[100 = 0]
1 [ 97 100  72  85  93  70 101  99 114  97  87  96  87  85 102 101 104  67
 100  82 115 109  97  98 123 105  99 102  96 105 102  97 109  81  96 126
 109  90 111 137  86  84 102  92 103 106  86 108  89 105  74  99  99  92
  87 101  92 110 102 107  76  76  93  92  96 131 100  92  99 101 139 124
 108  44 101  97  87  80  96  95]
2 [106  97  47 102 106  65  99  97 108  98  92 106 123  94 102 103  81  72
 106  93 106 132  95  97 106 110  76 102  85  99 100 108 124  84  88 118
 106  89 101 128  77  86 117 125 103 105 100 103 106 114  68  97  97  94
  79  98  76 102 106 111  79  99  94  96  74 135  97  92 100  98 123  99
 101  70 101  89 125  51  95  98]
3 [100 106 103 114  92 128 105  99  82 101  84 109 113  96  95  96 173  76
 114  75  90  96  94 103  97 107 107 103  86 103  96 109 112  89  92 100
  97  61 121 123  99  68  86 126 102 108 129 105  99  90 149  96 112 105
  81  95  94 108 106  78  98  83  95  85 132  63 111 100 102  96 132 164
  98  97 102 101  64  79  97  96]  1
4 [ 90  99  85 131 106  78  99  88  96  97 101 134  88 103  99 105  90 106
  88 107 122 134  97  97  74 113  62  94  94  94 109 111 112  93  75  74
  92 124 102  57 128  81  92 114 101  94 131 102 105 106  78 106  87 103
  79 100  58 118  87  88  98 112  97 112  87  73 105  92 105  96  84  86
  94 123  98  81 111 145 100  98]  2
5 [103 103 120  93  94  90 105 105 121 107 102  87 118  83 102 101  77  96
  69 104  98 109 100 103 108  86  98  96  87 104  89  90  62 112 109  72
 102  92  95 139 105 128  93 112 100  96  88  98  90 121  95 101  88 106
 107 100 141  82  86 104  97 103 106  96  77 141  98 111  98 102  94 115
  91 112 102 151  90  40 100 103]  1
6 [ 97  92  66  98  92  74 107  92  97  98  89  89 125 122 100 100  89  46
 107  74  97 152  92  95 114 116  99  96  71 102  98 120 140  74  68 111
  82 101 144 132 118  72 104 107 104 113 148 111 100 109  66  94  86  93
  63  95  41 114 120  97  73  99  86  91 111  95 105  91  98  94 130 144
  93  62 100  95 104 102  96 102]  2
7 [105  93  58 120 105  80  99  99  94 101 106 119 130 100  98  99  87  74
 137 106  79 135  95  98  82 105  65 101  63 101  95 113 121  93  89 102
 111 102 106  88  81  85 109 133 102 103 118  96 115 119  72  96  97 103
  88 101  88 104 112  97 110  98  88 106  69  76  97 100  98  97  87  69
  98 102 102  97 148  76 101  99]  2
8 [ 99  97  71 130 107  77  98  91 101 100  97 146  98  74 100 105  90  98
  81 114 118 125 100 101  81 104  61  99  96  96 102  96  77 100  86  65
 125 115  74  88  98 115  90 126 101 101  90 100 108 111  76 106  92 104
  96 104 113 102  89 106 102  91  97 108  63  97 100  98 103 102  66  75
 100 127 101 102  99  58  99  98]  7
9 [ 93  99  70 100  94  74 102  98 114  97  95  98  96  98 102 101  92  83
 108  91 106 130  96  95 104 112  83  98  79 103  97 116 127  78  88 115
 103 106 127 121 102  65 108 104 102 100 117 102  96 110  51 101  92  93
  82  97  70 112  96  99  80 105  94 102  92 112 101  94  99  97 126  89
 102  65 102  90 121 130  99  97]  2
10 [ 91  99  86  89  85  96 103  98 106  98  87  93  79  87  99  99 131  67
 101  71 109 107  96  98 117 107 116 101  89 106  99 103 112  82  86 116
 108  94 126 132 102  71  95  85 102 106  96 107  87 100  87 100  98  96
  89 100  96 115 105  96  83  70  94  92 115 100 104  95  99 100 138 131
 108  56 102  97  91 100  98  97]  1
11 [108 101 115  94  98  86 102  99 109 107 100  96 125  77 101 101  73  92
  66 105 104 109 102 104 111  87  98  98  89 103  93  87  56 115 108  71
 113 104  85 132 103 151  94 108 101 104  78 100  97 125  83 100  85 105
 110 103 144  81  94 115  95  89 101  99  68 147  98 109  98 105  41 117
  94 112 102 140  92  32 100 104]  5
12 [106  92  65 112 108  85  98 104  94 102 106 122 125  83  99 100  87  64
 129 110  78 117  98 101  85  97  69 104  66 101  90 100  94  95  99 110
 120  94  88  90  63  99 104 131 101 105  87  94 111 118  76  96 105 104
  98 101 114  95 122 106 122  85  87 103  50  81  92 101  98 101  77  62
 104 101 102 101 129  51 101 100]  7
13 [121 118 123  94 101 116 102 102 107 105  95  73 134 100  99  97  90 148
  84 102 103  89  99 105 111  90  95 101 107 102 103  98 100 113 120  91
  86  79  99 131  87 110 101 115  99  96  91  99 100 104 146  97 102 100
 104  93 120  89  85 101  89 122 114  87  96 156  99 111 100  98 119 135
  86  97 101 120  80  46  95  98]  5
14 [ 96 100 101 125  97  90  99  89  96 103 104 132  95  75  97 102  98 103
  85 110 111 116 101 101  80 106  81  96  90 102  99 103  88 102  77  60
 121 135  98  78 121 119  87 114 100 100 110  98 103 118  65 104  83 106
 102 105 105 104  83 102 106  93  99 109  72  86 103 104 101 102  54  70
  96 133 101  97 114 100 104  99]  8
15 [102  95  59 116 104  82  99  98  98 100 103 117 125  95  99 100  84  84
 131 102  89 133  95  98  83 109  58 100  67 101  95 117 126  87  94 101
 110 108 110  80  84  79 113 127 102 102 120  97 110 116  72  97  95 102
  86 100  77 108 101  99 102 102  91 108  71  83  98  98  99  97  88  58
  99  97 103  89 153 104 101  98]  7
16 [104 108 120  93  97  93 107 109 116 106 101  84 128  89 101 100  81 103
  82  97  89 125  98 102 105  88  93  96  79 103  89  97  79 106 115  77
  89  96 108 144  94 103  93 123 100  97 112  99  90 116 111 100  89 107
  98  97 129  82  92  95  98 118 110  93  88 130  98 109  99  99 104 134
  86 119 102 150  87  36  99 103]  5
17 [ 97 101 100 117  96  85 100  95 105 104  98 129 103  62 100 103  90  99
  70 113 107 117 101 102  91  98  72  97  83 102  96  93  60 106  89  62
 122 121  83 106 106 132  88 120 101 101  93  99  99 123  73 104  85 109
 105 106 131  98  92 108 106  85  99 107  63 103 100  94 100 105  55  83
  99 123 102 121  99  61 103 101]  8
18 [ 91  97  85 114 113  70  99  90 108  95  97 125  80 104 102 106  87 103
  71 104 131 129  99  97  84 111  70  96 111  91 117 100 104  94  88  86
 100 107  93  59 115  90  96 111 100  88 106 103 105  98  82 107  93 101
  79 100  65 112  89  97  89 112  99 106  85 100 102  87 104 100 101  88
  98 109  99  81 103 123  97  96]  4
19 [ 86 100  94  93 113  77  98  99 151  92  94 108  27 106 105 106  93 105
  70 105 130 100 102  97  96 102 103 100 129  93 116  87  86 101 105 100
  96 101  92  69 100  97  93  66 100  85  73 103  97  87  80 107 103  98
  88 101  83 108  91  98  87 103 103 103 101 114  98  84 102 104 116  90
 108  94  97  78  94 153  98  95]  18
20 [115 120 119 103  98 126 103 102  95 106  93  82 143 101  97  96 106 130
  96  95  94 111  97 105 104  97 102 100  94 102  99 105 110 104 100  97
  84  65 109 129  94  97  95 122 100  99 116 100 101  96 162  96 105 103
  94  92 104  97  92  88  94 116 109  84 112 120 102 107 101  93 119 149
  88 101 102 107  78  44  95  98]  13
21 [ 94  99  80 134 111  73  97  90 105  99  99 146  88  85 100 106  91 101
  80 115 123 123 100 100  81 108  60  99  97  94 104  97  89 100  83  83
 117 113  76  72  95  96  93 125 101  96  94 100 107 109  77 107  96 104
  91 102 103 108  88 101  97 100  98 109  66  95 100  94 105 100  80  64
 101 123 101  94  96  87  99  95]  8
22 [ 98 112 110 119  92 138 103 101  84 101  95 102 109  85  94  96 157 102
 110  85  90  96  94 103  91 108 108 101  83 104  95 110 111  93 102  97
 101  59 116 116  99  67  87 123 100  98 128 101  95  89 167  98 109 103
  86  95 107 110  93  71 104  98  97  89 127  58 108 105 103  94 139 143
 100 102 102  99  74  74  99  95]  3
23 [ 91 106  88 106  91 108 102 105 104  99  85 113  77  66  98 100 173  81
 111  79  99  91  96 102 103 106 111 105  88 104  93  98  88  86 113 112
 114  61 102 138  78  61  85 121 102 104  98 104  88  99 128 101 111 105
  91  98 133 112 100  81 100  71  96  90 113  69 106  95 102 100 142 135
 109  75 103 107  63  52  98  93]  3
24 [ 95  99  85 100 119  61  98  96 130  92  92 121  54  98 105 107  89  99
  65 105 137 102 102  98 100 105  85 100 130  90 120  87  88  96 106 100
 103  90  77  79  90  91  98  92 101  88  66 104 103  93  80 106 106  98
  85 101  84 105  92 106  81 103 101 103  85 127  97  84 104 103 122  89
 106  88  98  79  93 105  94  95]  19
25 [114 115  98 104 104 119 105 104  86 102  87  99 142  86  97  97 121  98
 102  87  92 108  95 106 103  99  96 103  90  99  98 100  97  99 108 102
  97  35  93 142  77  85  90 138 101 104 106 103 103  90 184  96 115 106
 103  92 113 130 104  85  97 103  99  80 109 104 101 102 103  92 142 166
  96  98 101 107  55   0  93  96]  20
26 [117  89  76 104 107  87  99 102  86 104 106 107 138 100  99  96  80  51
 111 113  77 101 100 101 102  88  89 104  82 101  97  97  95 103  93 107
 109  91  84  95  73 111 110 115 102 111  74  97 117 122  77  90  98  99
 104 102 108  80 139 120 120  84  87  95  75 103  93 109  95 103  71  92
 100  95 100 102 115  39 100 104]  12
27 [ 96  99 100 112  98  83 104 101 103 106 100 127 119  68 100 103  80  74
  81 107  94 141  99 102  91  95  84  96  75 102  89  93  61 102  92  62
 107 110  96 122 107 126  84 135 102 104 109 100  98 123  84 102  83 110
  97 103 131  94  99 104 108  93  97 101  69  98 100 106  99 104  73 111
  95 119 102 128  96  36 102 103]  17
28 [ 95 105  90  94  82 109  99  97 107  99  87  93  70  83  98  98 157  91
 105  79 111  75  99 100 113 107 123 103 103 107  98 101 111  92  97 113
 113  89 118 117  99  80  93  79 101 103  91 104  87  97  94 100 102  98
  98 100 111 113  93  92  85  63  96  94 119  98 105  98 100 102 137 105
 107  69 102  93  91 106 100  94]  10
29 [105  95  46 112 108  63 101  99 103  98  96 110 133  91 101 102  80  74
 123  97  95 135  95  97  99 109  58 102  76  98  98 110 119  86  91 112
 107  89  95 116  71  81 114 132 103 105 103 100 109 113  68  97 100  99
  83  98  86 102 106 107  91 101  93  98  65 116  97  94 100  97 112  84
 101  76 102  93 138  51  96  97]  2
30 [108 112 121  97 100 105 107 108 110 106  98  87 134  91 100 100  88 118
  89  97  89 128  97 103 106  90  92  97  83 102  93 100  92 108 128  81
  80  83 104 143  97 106  93 123 100  97 113  99  95 112 135  99  96 106
  93  95 119  88  91  92 100 124 112  89  92 131  99 110 100  98 113 140
  84 111 102 133  84  10  97 101]  16
